Below are the code and all the weights of a small trained network. Each question names an input and a target symbol and asks about switching units off, where a switched-off unit gives its printed mean instead of its output.

import numpy as np


def w(rows, s, z=0):
    codes = np.array(rows[::2]) - 128.0
    scale = np.full(codes.shape[1], s)
    scale[-1] = z or s
    return codes * scale


def f(y):
    return np.maximum(y, 0)


def softmax(a):
    e = np.exp(a - a.max(-1, keepdims=True))
    return e / e.sum(-1, keepdims=True)


def log_softmax(a):
    a = a - a.max(-1, keepdims=True)
    return a - np.log(np.exp(a).sum(-1, keepdims=True))


def net(x, mask):
    ids = ['ΓΨΩεηθ'.index(c) for c in x.split()]
    T = len(ids)
    res = E[ids] + P[:T]
    u = 0
    for l in range(2):
        r = res
        for j in range(2):
            rows = slice(4 * j, 4 * j + 4)
            q, k, v = (r @ M[l][rows].T for M in (Q, K, V))
            z = softmax(np.where(np.tri(T) > 0, q @ k.T / 4**0.5, -1e9)) @ v
            o = O[l][rows]
            res = res + np.where(mask[u + j], z, o[:, -1]) @ o[:, :-1]
        u += 2
        y = f(res @ A[l][:, :-1].T + A[l][:, -1])
        res = res + np.where(mask[u : u + 8], y, B[l][:, -1]) @ B[l][:, :-1]
        u += 8
    return log_softmax(res[-1] @ U[:, :-1].T + U[:, -1])


Q, K, V, O, A, B = {}, {}, {}, {}, {}, {}
E = w([
[161,146,149,46,135,133],'Γ',
[123,121,135,148,153,222],'Ψ',
[142,140,133,168,104,176],'Ω',
[195,112,120,100,160,117],'ε',
[162,100,108,195,163,171],'η',
[28,223,6,71,135,107],'θ',
],0.017)
P = w([
[92,74,182,164,112,32],'0',
[180,224,105,148,114,155],'1',
[147,150,57,127,49,154],'2',
[168,174,214,187,139,95],'3',
[128,49,149,114,43,122],'4',
[228,198,65,224,198,75],'5',
[148,21,4,152,168,174],'6',
],0.011)
Q[0] = w([
[115,8,142,67,62,169],'0.h0',
[89,122,8,104,80,159],'0.h0',
[119,155,216,149,98,101],'0.h0',
[121,228,50,127,160,97],'0.h0',
[109,84,166,125,155,104],'0.h1',
[108,98,103,59,101,183],'0.h1',
[123,123,109,122,154,167],'0.h1',
[161,54,159,154,142,94],'0.h1',
],0.015)
K[0] = w([
[126,74,53,118,67,149],'0.h0',
[104,5,147,97,97,109],'0.h0',
[150,161,92,129,186,126],'0.h0',
[113,102,214,171,145,101],'0.h0',
[177,151,133,122,108,159],'0.h1',
[113,77,111,120,103,119],'0.h1',
[96,123,137,117,128,116],'0.h1',
[156,148,134,109,86,194],'0.h1',
],0.019)
V[0] = w([
[168,164,75,196,85,111],'0.h0',
[191,140,158,110,74,97],'0.h0',
[64,203,212,145,10,82],'0.h0',
[58,98,173,183,70,212],'0.h0',
[97,88,93,128,42,137],'0.h1',
[156,167,123,87,119,191],'0.h1',
[119,165,138,156,81,117],'0.h1',
[113,177,150,127,154,110],'0.h1',
],0.013)
O[0] = w([
[135,57,100,147,242,89,139],'0.h0',
[96,55,128,5,167,208,129],'0.h0',
[46,81,196,117,111,114,142],'0.h0',
[116,180,189,133,164,74,255],'0.h0',
[133,155,108,185,169,118,144],'0.h1',
[56,179,120,111,53,141,139],'0.h1',
[74,93,120,148,142,170,146],'0.h1',
[119,90,90,128,112,141,136],'0.h1',
],0.011,0.0047)
A[0] = w([
[156,140,218,179,139,86,37],'0.n0',
[220,179,81,137,59,176,116],'0.n1',
[66,220,110,127,158,165,56],'0.n2',
[175,90,143,192,83,165,44],'0.n3',
[147,2,114,109,100,154,164],'0.n4',
[166,138,193,48,151,114,139],'0.n5',
[165,114,100,42,129,74,219],'0.n6',
[245,130,170,172,113,121,1],'0.n7',
],0.0077,0.0066)
B[0] = w([
[164,162,62,53,84,218,212],'0.n0',
[72,45,182,143,210,123,232],'0.n1',
[105,144,93,88,126,103,178],'0.n2',
[120,142,119,135,126,143,147],'0.n3',
[91,228,146,190,77,183,255],'0.n4',
[112,61,55,246,94,149,194],'0.n5',
[108,174,164,209,190,255,219],'0.n6',
[87,95,169,89,22,148,175],'0.n7',
],0.0064,0.0063)
Q[1] = w([
[131,140,142,173,163,124],'1.h0',
[81,140,131,107,111,97],'1.h0',
[131,198,85,137,93,119],'1.h0',
[91,91,113,147,99,126],'1.h0',
[160,106,251,82,68,136],'1.h1',
[108,247,94,184,139,112],'1.h1',
[66,147,172,195,169,145],'1.h1',
[178,98,194,63,120,84],'1.h1',
],0.014)
K[1] = w([
[137,90,124,145,132,132],'1.h0',
[97,139,116,143,163,119],'1.h0',
[104,165,104,213,118,145],'1.h0',
[123,104,95,78,88,118],'1.h0',
[113,137,246,147,96,148],'1.h1',
[128,185,62,68,136,95],'1.h1',
[36,135,90,67,142,45],'1.h1',
[203,87,246,173,108,121],'1.h1',
],0.013)
V[1] = w([
[123,110,95,35,105,85],'1.h0',
[138,175,101,159,153,128],'1.h0',
[115,130,90,206,103,103],'1.h0',
[69,157,40,107,116,100],'1.h0',
[12,213,103,35,84,126],'1.h1',
[122,117,122,214,78,48],'1.h1',
[75,1,168,140,152,128],'1.h1',
[57,155,167,129,202,57],'1.h1',
],0.0096)
O[1] = w([
[194,135,127,214,166,150,10],'1.h0',
[108,88,175,95,121,120,157],'1.h0',
[113,139,160,93,151,189,149],'1.h0',
[180,102,171,124,154,165,97],'1.h0',
[229,105,168,129,18,160,230],'1.h1',
[149,154,201,104,222,206,130],'1.h1',
[95,72,102,2,125,156,92],'1.h1',
[126,92,249,105,89,80,171],'1.h1',
],0.0085,0.013)
A[1] = w([
[142,135,64,109,124,10,103],'1.n0',
[31,129,64,162,198,130,92],'1.n1',
[161,148,104,90,146,90,153],'1.n2',
[193,134,92,198,74,118,72],'1.n3',
[107,164,97,49,147,63,97],'1.n4',
[130,151,115,100,254,123,27],'1.n5',
[218,156,186,139,158,123,2],'1.n6',
[117,143,158,69,37,174,150],'1.n7',
],0.0095,0.0092)
B[1] = w([
[99,76,66,176,135,180,136],'1.n0',
[250,138,195,58,65,113,176],'1.n1',
[104,92,142,162,144,77,131],'1.n2',
[83,159,186,15,160,196,192],'1.n3',
[123,141,164,180,151,174,149],'1.n4',
[115,2,104,207,74,54,147],'1.n5',
[28,15,88,162,86,204,171],'1.n6',
[134,117,37,173,207,43,251],'1.n7',
],0.0075,0.024)
U = w([
[61,24,119,73,146,116,147],'Γ',
[92,18,115,208,4,152,52],'Ψ',
[107,167,126,218,64,77,255],'Ω',
[170,3,81,208,42,25,99],'ε',
[192,76,100,89,6,129,102],'η',
[28,26,10,203,49,106,92],'θ',
],0.0032,0.0055)

Each question gives the input, a string of symbols that net reads in full, and the target symbol t.
The units are the heads (4 rows each of Q, K, V and O) and the neurons (one row each of A and B). Each row of codes is followed by its name. A weight is (code - 128) times the scale printed after its matrix; where a second scale follows, it is the last column's (O, A, B and U).
mask holds one flag per unit, layer by layer, with each layer's heads first. A switched-off unit (its flag False) gives its mean, the last column of its rows in O or B, instead of its output. The means were averaged over made-up inputs and are rounded, as every weight is.
A unit's drop is (log p(t) with every unit on - log p(t) with that unit switched off) / (log p(t) with every unit on - log p(t) with every unit switched off).
The circuit of an input: a set's keep is (log p(t) with only the set's units on - log p(t) with every unit switched off) / (log p(t) with every unit on - log p(t) with every unit switched off). Starting from the 12 units with the biggest drops (on a tie, the unit counted first), units are removed one at a time, each time the one whose removal leaves the highest keep (on an exact tie, the one counted first), for as long as the keep stays at least 0.8.
units of the circuit, in order: the units of the circuit, biggest drop first
top k neurons: the k neurons with the biggest drops, biggest first
heads that matter: for each layer, one digit per head in row order, 1 if its drop is at least 0.15 and else 0, layers parted by /
input Ω Ψ θ Ψ Ψ, target ε: units of the circuit, in order : 1.h1, 1.n7
input θ Ω Ψ θ, target Γ: heads that matter : 11 / 01
input Ψ θ Ψ Ω Ω ε, target Ψ: heads that matter : 10 / 01
input Ψ ε Ψ Γ, target η: units of the circuit, in order : 1.n1, 0.h0, 1.h1, 1.n7
input Ψ η ε Ω, target ε: units of the circuit, in order : 0.h0, 1.n5, 1.h1, 1.n1
input η Γ Γ ε, target θ: heads that matter : 11 / 01
input ε η Ψ ε, target ε: heads that matter : 10 / 01
input Γ Ψ Ψ θ Ω Γ θ, target η: units of the circuit, in order : 1.h1, 0.h0
input Ψ ε η Ω, target η: units of the circuit, in order : 1.n1, 0.h0, 1.h1
input θ η Ψ Ψ Ψ Ψ Ω, target Γ: units of the circuit, in order : 1.h1, 0.h0, 0.h1, 1.h0
input θ Ψ η, target Γ: units of the circuit, in order : 1.h1, 0.h0, 0.h1
input Ψ Ψ Ψ Ω ε Ω, target Γ: units of the circuit, in order : 0.h0, 1.h1
input Ψ Γ ε ε Ψ Ψ, target η: units of the circuit, in order : 1.n1, 1.h1, 0.h0
input Ω Ω Γ Ψ Ω Ψ θ, target ε: units of the circuit, in order : 0.h0, 1.h1, 1.n3, 1.n7
input Ω Γ Ψ θ Ψ Ψ Γ, target ε: units of the circuit, in order : 1.h1, 1.n7, 0.h0
input Γ Ψ θ Ψ η, target η: heads that matter : 10 / 01
input ε Ψ Γ Ψ η, target θ: top 2 neurons : 0.n4, 1.n7
input Ψ θ Γ, target Ψ: units of the circuit, in order : 1.n6, 1.h1, 0.h0
input Γ Γ Ψ θ Ψ Ψ, target η: units of the circuit, in order : 1.h1, 0.h0
input Ψ θ Γ Ψ Ω, target Ψ: units of the circuit, in order : 1.h1, 1.n6, 0.h0
input θ θ Ψ Γ, target Ψ: units of the circuit, in order : 1.h1, 1.n6, 0.h0
input Ψ Γ Ψ Γ Γ Ψ, target θ: top 2 neurons : 1.n7, 1.n1
input Γ Ψ θ Γ, target η: top neuron : 1.n3
input Ω θ Γ ε Γ Ω Ψ, target ε: top 2 neurons : 1.n7, 0.n4
input Ψ θ Γ Γ Ψ Ψ, target Ψ: top 3 neurons : 0.n4, 1.n6, 0.n2
input Γ Ψ ε, target θ: top neuron : 1.n7
input Ψ Ω Γ ε Γ Ω θ, target Ψ: top 2 neurons : 1.n6, 0.n2
input ε Ψ θ Ψ, target θ: top neuron : 0.n6
input Ψ Γ Ψ Ψ Ω ε Ψ, target Γ: top neuron : 0.n4
input Ω Ψ Γ Γ θ Ω, target ε: top 2 neurons : 1.n7, 0.n4
